Here is a tiny trained network, its code and every weight. The questions are about switching its units off for an input and a target symbol, where a switched-off unit gives its printed mean instead of its output.

import numpy as np


def w(rows, s, z=0):
    codes = np.array(rows[::2]) - 128.0
    scale = np.full(codes.shape[1], s)
    scale[-1] = z or s
    return codes * scale


def norm(h):
    return h / np.sqrt((h * h).mean(-1, keepdims=True) + 1e-5)


def softmax(a):
    e = np.exp(a - a.max(-1, keepdims=True))
    return e / e.sum(-1, keepdims=True)


def log_softmax(a):
    a = a - a.max(-1, keepdims=True)
    return a - np.log(np.exp(a).sum(-1, keepdims=True))


def net(x, mask):
    ids = ['δεηλμτφ'.index(c) for c in x.split()]
    T = len(ids)
    res = E[ids] + P[:T]
    u = 0
    for l in range(2):
        r = norm(res)
        for j in range(3):
            rows = slice(3 * j, 3 * j + 3)
            q, k, v = (r @ M[l][rows].T for M in (Q, K, V))
            z = softmax(np.where(np.tri(T) > 0, q @ k.T / 3**0.5, -1e9)) @ v
            o = O[l][rows]
            res = res + np.where(mask[u + j], z, o[:, -1]) @ o[:, :-1]
        u += 3
    return log_softmax(norm(res)[-1] @ U[:, :-1].T + U[:, -1])


Q, K, V, O = {}, {}, {}, {}
E = w([
[116,165,75,42,50],'δ',
[100,218,139,173,50],'ε',
[232,206,138,131,87],'η',
[202,29,167,107,55],'λ',
[70,88,25,156,144],'μ',
[194,211,133,13,93],'τ',
[126,255,173,90,92],'φ',
],0.006)
P = w([
[175,196,11,148,154],'0',
[114,107,150,125,164],'1',
[138,165,106,149,138],'2',
[116,113,153,127,155],'3',
[134,157,111,147,124],'4',
[116,115,154,127,150],'5',
[135,149,116,142,113],'6',
[115,118,155,127,146],'7',
[136,144,121,135,104],'8',
[114,120,156,128,142],'9',
[138,141,128,122,96],'10',
[113,122,157,131,139],'11',
[143,130,131,119,90],'12',
],0.013)
Q[0] = w([
[71,106,143,93,122],'0.h0',
[129,106,78,161,165],'0.h0',
[124,183,144,79,132],'0.h0',
[159,165,230,60,114],'0.h1',
[115,161,157,138,128],'0.h1',
[140,127,2,98,159],'0.h1',
[155,162,77,175,139],'0.h2',
[120,144,87,113,73],'0.h2',
[114,211,176,138,73],'0.h2',
],0.0091)
K[0] = w([
[61,195,79,159,134],'0.h0',
[154,109,82,190,199],'0.h0',
[113,153,222,58,82],'0.h0',
[153,134,148,136,2],'0.h1',
[96,115,189,98,77],'0.h1',
[105,121,157,208,219],'0.h1',
[135,99,192,139,116],'0.h2',
[38,63,139,84,48],'0.h2',
[21,173,145,134,124],'0.h2',
],0.0081)
V[0] = w([
[136,114,68,182,142],'0.h0',
[91,246,44,79,54],'0.h0',
[140,165,231,150,105],'0.h0',
[134,234,223,119,76],'0.h1',
[140,86,64,117,137],'0.h1',
[120,193,138,123,234],'0.h1',
[87,166,18,142,194],'0.h2',
[24,120,253,115,150],'0.h2',
[163,154,155,52,150],'0.h2',
],0.0041)
O[0] = w([
[52,62,49,113,25,96],'0.h0',
[92,146,96,226,233,252],'0.h0',
[6,127,102,120,152,156],'0.h0',
[109,122,58,57,251,194],'0.h1',
[77,173,173,167,77,133],'0.h1',
[212,185,99,237,216,85],'0.h1',
[72,220,122,99,232,147],'0.h2',
[217,129,173,85,104,72],'0.h2',
[51,161,196,118,64,158],'0.h2',
],0.0031,0.0027)
Q[1] = w([
[171,124,129,114,83],'1.h0',
[96,126,176,152,142],'1.h0',
[166,77,121,69,162],'1.h0',
[130,108,94,58,109],'1.h1',
[98,116,207,140,98],'1.h1',
[151,247,86,136,62],'1.h1',
[210,178,172,99,172],'1.h2',
[14,108,130,136,172],'1.h2',
[189,120,157,173,160],'1.h2',
],0.011)
K[1] = w([
[141,102,218,117,112],'1.h0',
[151,167,93,172,87],'1.h0',
[169,53,87,82,80],'1.h0',
[148,124,156,184,105],'1.h1',
[185,136,133,47,121],'1.h1',
[185,108,75,180,247],'1.h1',
[226,171,255,113,161],'1.h2',
[70,185,79,234,162],'1.h2',
[200,89,179,186,52],'1.h2',
],0.0093)
V[1] = w([
[239,17,172,15,124],'1.h0',
[7,124,150,175,150],'1.h0',
[101,173,234,82,105],'1.h0',
[159,46,158,200,119],'1.h1',
[81,230,158,255,125],'1.h1',
[48,148,51,117,98],'1.h1',
[117,24,166,170,105],'1.h2',
[170,140,51,213,68],'1.h2',
[99,147,13,123,174],'1.h2',
],0.006)
O[1] = w([
[116,207,146,168,143,5],'1.h0',
[109,75,206,107,135,124],'1.h0',
[181,141,200,128,57,117],'1.h0',
[121,48,118,187,94,54],'1.h1',
[107,154,182,229,92,238],'1.h1',
[82,201,3,134,84,183],'1.h1',
[59,95,107,96,205,30],'1.h2',
[98,239,124,106,117,170],'1.h2',
[126,151,152,80,81,178],'1.h2',
],0.0059,0.0035)
U = w([
[136,211,56,120,119,130],'δ',
[110,157,154,197,75,104],'ε',
[170,77,134,175,91,207],'η',
[147,8,145,87,61,184],'λ',
[65,78,113,129,162,194],'μ',
[158,115,131,66,190,48],'τ',
[74,151,193,136,195,1],'φ',
],0.014,0.0042)

Each question gives the input, a string of symbols that net reads in full, and the target symbol t.
The units are the heads (3 rows each of Q, K, V and O). Each row of codes is followed by its name. A weight is (code - 128) times the scale printed after its matrix; where a second scale follows, it is the last column's (O and U).
mask holds one flag per head, layer by layer. A switched-off head (its flag False) gives its mean, the last column of its rows in O, instead of its output. The means were averaged over made-up inputs and are rounded, as every weight is.
A unit's drop is (log p(t) with every unit on - log p(t) with that unit switched off) / (log p(t) with every unit on - log p(t) with every unit switched off).
The circuit of an input: a set's keep is (log p(t) with only the set's units on - log p(t) with every unit switched off) / (log p(t) with every unit on - log p(t) with every unit switched off). Starting from all 6 units, units are removed one at a time, each time the one whose removal leaves the highest keep (on an exact tie, the one counted first), for as long as the keep stays at least 0.8.
circuit, biggest first: the units of the circuit, biggest drop first
most important unit: the unit with the biggest drop
heads that matter: for each layer, one digit per head in row order, 1 if its drop is at least 0.15 and else 0, layers parted by /
drop when u is switched off: that unit's drop, to one decimal
input τ φ λ λ τ λ, target τ: most important unit => 1.h1
input μ λ λ δ η ε ε ε λ μ, target λ: circuit, biggest first => (1.h0, 0.h1)
input ε λ φ λ μ λ φ δ τ τ, target τ: circuit, biggest first => (1.h2, 0.h1)
input φ η τ λ η μ λ, target ε: heads that matter => 111 / 111
input λ ε δ ε, target δ: heads that matter => 111 / 010
input λ τ φ λ, target τ: circuit, biggest first => (1.h1, 1.h0)
input μ λ λ τ λ φ ε τ, target λ: heads that matter => 011 / 011
input φ λ ε φ ε λ τ η μ τ τ τ, target τ: heads that matter => 110 / 011
input ε δ μ τ ε ε μ, target ε: circuit, biggest first => (0.h1, 1.h1)
input λ λ λ λ δ λ, target δ: circuit, biggest first => (1.h0, 1.h1)
input ε δ η μ λ ε λ, target ε: circuit, biggest first => (1.h0, 1.h1, 0.h1, 1.h2)
input μ δ δ δ ε λ λ δ ε ε λ φ, target λ: heads that matter => 010 / 101
input λ δ λ λ μ ε η δ, target λ: heads that matter => 011 / 011
input ε φ λ, target δ: circuit, biggest first => (1.h2)
input ε λ λ λ ε η λ τ τ, target ε: circuit, biggest first => (1.h0, 1.h1)
input η λ τ λ φ η τ λ, target φ: circuit, biggest first => (1.h1, 1.h0)
input δ λ τ ε φ ε δ, target ε: circuit, biggest first => (0.h1, 1.h1, 1.h0)
input ε ε δ λ λ τ ε, target η: heads that matter => 001 / 101
input δ λ ε ε τ φ λ φ, target λ: circuit, biggest first => (1.h0, 1.h2)
input δ δ η λ μ λ λ δ η φ δ, target λ: circuit, biggest first => (1.h2)
input μ λ η δ δ ε ε μ ε φ λ τ λ, target η: circuit, biggest first => (1.h0, 1.h2, 1.h1)
input δ ε λ φ ε λ, target φ: drop when 0.h0 is switched off => -0.1
input ε λ δ η, target η: drop when 1.h2 is switched off => 1.0
input η λ λ λ λ, target λ: drop when 1.h1 is switched off => 2.9
